Here is a tiny trained network, its code and every weight. The questions are about switching its units off for an input and a target symbol, where a switched-off unit gives its printed mean instead of its output.

import numpy as np


def w(rows, s, z=0):
    codes = np.array(rows[::2]) - 128.0
    scale = np.full(codes.shape[1], s)
    scale[-1] = z or s
    return codes * scale


def norm(h):
    return h / np.sqrt((h * h).mean(-1, keepdims=True) + 1e-5)


def f(y):
    return y / 2 * (1 + np.tanh(0.7978845608 * (y + 0.044715 * y**3)))


def softmax(a):
    e = np.exp(a - a.max(-1, keepdims=True))
    return e / e.sum(-1, keepdims=True)


def log_softmax(a):
    a = a - a.max(-1, keepdims=True)
    return a - np.log(np.exp(a).sum(-1, keepdims=True))


def net(x, mask):
    ids = ['αβγδηθλξπφψ'.index(c) for c in x.split()]
    T = len(ids)
    res = E[ids] + P[:T]
    u = 0
    for l in range(2):
        r = norm(res)
        for j in range(3):
            rows = slice(2 * j, 2 * j + 2)
            q, k, v = (r @ M[l][rows].T for M in (Q, K, V))
            z = softmax(np.where(np.tri(T) > 0, q @ k.T / 2**0.5, -1e9)) @ v
            o = O[l][rows]
            res = res + np.where(mask[u + j], z, o[:, -1]) @ o[:, :-1]
        u += 3
        y = f(norm(res) @ A[l][:, :-1].T + A[l][:, -1])
        res = res + np.where(mask[u : u + 16], y, B[l][:, -1]) @ B[l][:, :-1]
        u += 16
    return log_softmax(norm(res)[-1] @ U[:, :-1].T + U[:, -1])


Q, K, V, O, A, B = {}, {}, {}, {}, {}, {}
E = w([
[118,135,116,112,98],'α',
[114,127,119,103,108],'β',
[132,145,138,110,147],'γ',
[154,142,135,131,111],'δ',
[133,158,90,252,115],'η',
[113,131,103,138,102],'θ',
[96,143,102,117,151],'λ',
[147,119,145,104,120],'ξ',
[105,137,96,137,121],'π',
[105,119,130,107,156],'φ',
[123,87,120,137,118],'ψ',
],0.017)
P = w([
[252,98,67,106,210],'0',
[200,111,65,93,162],'1',
[178,114,86,97,158],'2',
[158,122,100,102,142],'3',
[139,128,115,101,133],'4',
[125,125,123,111,136],'5',
[114,126,138,119,135],'6',
[101,124,146,129,140],'7',
[90,130,158,136,135],'8',
[77,130,170,144,139],'9',
[64,143,191,150,133],'10',
[64,138,193,156,137],'11',
[75,133,186,162,140],'12',
],0.0044)
Q[0] = w([
[101,192,166,71,109],'0.h0',
[198,117,124,127,148],'0.h0',
[108,130,105,167,145],'0.h1',
[56,135,59,66,111],'0.h1',
[210,156,212,160,147],'0.h2',
[255,88,173,151,178],'0.h2',
],0.0077)
K[0] = w([
[125,148,211,113,174],'0.h0',
[230,95,45,128,205],'0.h0',
[116,122,86,105,116],'0.h1',
[32,143,169,194,123],'0.h1',
[218,164,9,67,110],'0.h2',
[254,131,63,79,137],'0.h2',
],0.0081)
V[0] = w([
[200,84,136,152,138],'0.h0',
[64,107,253,121,93],'0.h0',
[174,169,149,123,113],'0.h1',
[159,105,113,114,137],'0.h1',
[140,234,144,78,92],'0.h2',
[137,216,100,120,90],'0.h2',
],0.0056)
O[0] = w([
[98,77,158,186,105,57],'0.h0',
[176,87,4,70,98,5],'0.h0',
[50,115,24,128,95,94],'0.h1',
[136,95,185,93,34,159],'0.h1',
[169,59,23,114,179,136],'0.h2',
[247,74,15,187,186,167],'0.h2',
],0.0033,0.0026)
A[0] = w([
[148,124,120,85,179,135],'0.n0',
[102,69,170,146,157,91],'0.n1',
[164,99,164,116,95,161],'0.n2',
[100,152,158,64,127,75],'0.n3',
[125,130,120,144,121,150],'0.n4',
[125,142,138,113,113,61],'0.n5',
[189,113,178,114,76,159],'0.n6',
[75,2,133,131,129,119],'0.n7',
[173,190,111,124,183,81],'0.n8',
[144,126,87,219,169,100],'0.n9',
[204,127,154,221,104,15],'0.n10',
[150,184,110,132,117,149],'0.n11',
[120,130,85,117,36,254],'0.n12',
[112,225,125,73,178,82],'0.n13',
[117,130,161,138,153,40],'0.n14',
[115,66,188,151,181,192],'0.n15',
],0.0059,0.0015)
B[0] = w([
[168,160,202,116,174,147],'0.n0',
[118,163,55,89,6,127],'0.n1',
[142,58,79,92,192,146],'0.n2',
[119,132,124,226,156,171],'0.n3',
[134,108,128,123,151,132],'0.n4',
[93,139,123,170,148,127],'0.n5',
[104,66,86,37,201,155],'0.n6',
[113,74,49,178,36,154],'0.n7',
[143,72,188,103,118,133],'0.n8',
[100,107,157,180,215,130],'0.n9',
[172,134,69,197,87,124],'0.n10',
[123,67,129,137,153,149],'0.n11',
[88,63,162,127,195,253],'0.n12',
[191,67,144,182,81,180],'0.n13',
[172,191,125,97,124,111],'0.n14',
[82,164,40,5,25,149],'0.n15',
],0.0034,0.0036)
Q[1] = w([
[50,70,113,89,191],'1.h0',
[203,185,168,159,80],'1.h0',
[92,201,157,127,67],'1.h1',
[245,182,154,169,98],'1.h1',
[114,90,125,99,98],'1.h2',
[143,158,146,108,180],'1.h2',
],0.011)
K[1] = w([
[17,176,56,110,160],'1.h0',
[250,132,197,125,116],'1.h0',
[119,138,129,60,16],'1.h1',
[254,92,211,136,121],'1.h1',
[56,118,130,114,124],'1.h2',
[159,133,148,161,119],'1.h2',
],0.0083)
V[1] = w([
[42,62,27,162,184],'1.h0',
[104,18,213,44,145],'1.h0',
[178,2,103,200,34],'1.h1',
[78,116,232,136,120],'1.h1',
[137,141,163,121,222],'1.h2',
[181,145,164,147,125],'1.h2',
],0.0029)
O[1] = w([
[165,97,207,149,90,237],'1.h0',
[177,190,101,138,32,255],'1.h0',
[153,12,223,149,5,126],'1.h1',
[138,62,42,132,95,162],'1.h1',
[86,147,145,152,67,156],'1.h2',
[144,15,140,156,83,86],'1.h2',
],0.0031,0.0025)
A[1] = w([
[150,172,159,224,126,209],'1.n0',
[117,182,254,164,71,33],'1.n1',
[120,94,80,214,121,16],'1.n2',
[66,111,122,146,92,116],'1.n3',
[89,124,157,125,179,140],'1.n4',
[75,143,198,184,162,102],'1.n5',
[178,150,126,103,61,153],'1.n6',
[131,206,164,107,195,93],'1.n7',
[143,191,92,139,173,49],'1.n8',
[128,77,133,185,94,52],'1.n9',
[175,230,217,121,149,2],'1.n10',
[104,106,89,140,81,105],'1.n11',
[132,98,153,95,162,102],'1.n12',
[105,216,164,151,96,37],'1.n13',
[213,69,94,175,134,35],'1.n14',
[121,143,41,123,178,91],'1.n15',
],0.0067,0.0023)
B[1] = w([
[125,110,113,11,133,200],'1.n0',
[185,172,196,184,136,170],'1.n1',
[64,88,188,104,151,133],'1.n2',
[185,119,150,162,121,252],'1.n3',
[100,165,54,192,154,178],'1.n4',
[157,157,140,66,158,191],'1.n5',
[137,132,117,112,221,196],'1.n6',
[132,122,93,236,26,166],'1.n7',
[86,73,113,163,147,98],'1.n8',
[93,80,112,167,100,150],'1.n9',
[150,3,189,160,101,149],'1.n10',
[178,103,125,134,104,206],'1.n11',
[77,151,184,172,147,172],'1.n12',
[58,158,139,84,97,123],'1.n13',
[134,199,77,187,34,148],'1.n14',
[180,109,170,163,85,134],'1.n15',
],0.004,0.0017)
U = w([
[200,158,105,4,180,153],'α',
[156,98,112,95,100,77],'β',
[132,100,114,126,95,141],'γ',
[109,85,112,129,8,52],'δ',
[243,196,52,141,96,156],'η',
[63,36,171,137,149,1],'θ',
[109,168,77,231,142,170],'λ',
[109,214,251,92,78,189],'ξ',
[67,254,71,80,71,145],'π',
[58,132,116,123,246,148],'φ',
[207,109,193,162,136,165],'ψ',
],0.0071,0.0021)

Each question gives the input, a string of symbols that net reads in full, and the target symbol t.
The units are the heads (2 rows each of Q, K, V and O) and the neurons (one row each of A and B). Each row of codes is followed by its name. A weight is (code - 128) times the scale printed after its matrix; where a second scale follows, it is the last column's (O, A, B and U).
mask holds one flag per unit, layer by layer, with each layer's heads first. A switched-off unit (its flag False) gives its mean, the last column of its rows in O or B, instead of its output. The means were averaged over made-up inputs and are rounded, as every weight is.
A unit's drop is (log p(t) with every unit on - log p(t) with that unit switched off) / (log p(t) with every unit on - log p(t) with every unit switched off).
top k neurons: the k neurons with the biggest drops, biggest first
k most important neurons of layer l: the k neurons of layer l with the biggest drops, biggest first
which heads matter: for each layer, one digit per head in row order, 1 if its drop is at least 0.15 and else 0, layers parted by /
input π α α α α, target η: 3 most important neurons of layer 0 => [0.n15 0.n1 0.n6]
input γ η β α, target ψ: top 2 neurons => [0.n12 0.n15]
input φ ψ α ξ ψ β η β β δ, target η: top 4 neurons => [1.n14 0.n10 0.n6 0.n13]
input α α ξ δ γ α θ α, target θ: top neuron => [0.n13]
input π α β β π α, target φ: 2 most important neurons of layer 0 => [0.n12 0.n7]
input ψ ξ α β β α β α β, target α: which heads matter => 100 / 000
input π α φ δ ξ η ψ α θ π θ γ β, target φ: which heads matter => 110 / 100
input β ψ α α α α α γ β β α, target α: which heads matter => 101 / 000
input α α θ, target θ: top 2 neurons => [1.n2 0.n9]
input β β ξ β η ψ β β θ β, target θ: 4 most important neurons of layer 1 => [1.n0 1.n12 1.n5 1.n6]
input β γ ψ λ φ, target ξ: which heads matter => 001 / 000
input ψ β α η ψ α λ α, target λ: which heads matter => 100 / 010
input β ψ β η α, target ψ: 3 most important neurons of layer 0 => [0.n15 0.n12 0.n7]
input β φ ψ β β β φ β α β λ β, target λ: top 2 neurons => [0.n12 0.n15]
input α θ α θ θ α ψ β, target ξ: top neuron => [1.n1]
input β β α α φ β, target π: which heads matter => 001 / 010
input α γ α γ α α β, target α: 3 most important neurons of layer 1 => [1.n7 1.n6 1.n10]
input α η β β π β α, target φ: which heads matter => 000 / 100
input θ δ η α λ β, target λ: which heads matter => 000 / 010
input α η γ β, target ψ: which heads matter => 100 / 100
input α α α β α π, target φ: top 2 neurons => [1.n0 0.n9]
input ξ α α α α, target η: 2 most important neurons of layer 0 => [0.n15 0.n13]
input β θ ψ ψ β β α ψ α β λ λ α, target λ: top 3 neurons => [0.n12 1.n7 1.n15]
input γ γ φ θ, target π: 2 most important neurons of layer 0 => [0.n15 0.n0]
input α π π α β, target φ: most important neuron of layer 0 => [0.n15]
input α α λ ξ β η α λ, target λ: 2 most important neurons of layer 1 => [1.n7 1.n15]
input ψ α α α θ, target θ: top 2 neurons => [1.n2 0.n13]
input π β θ, target φ: most important neuron of layer 0 => [0.n9]
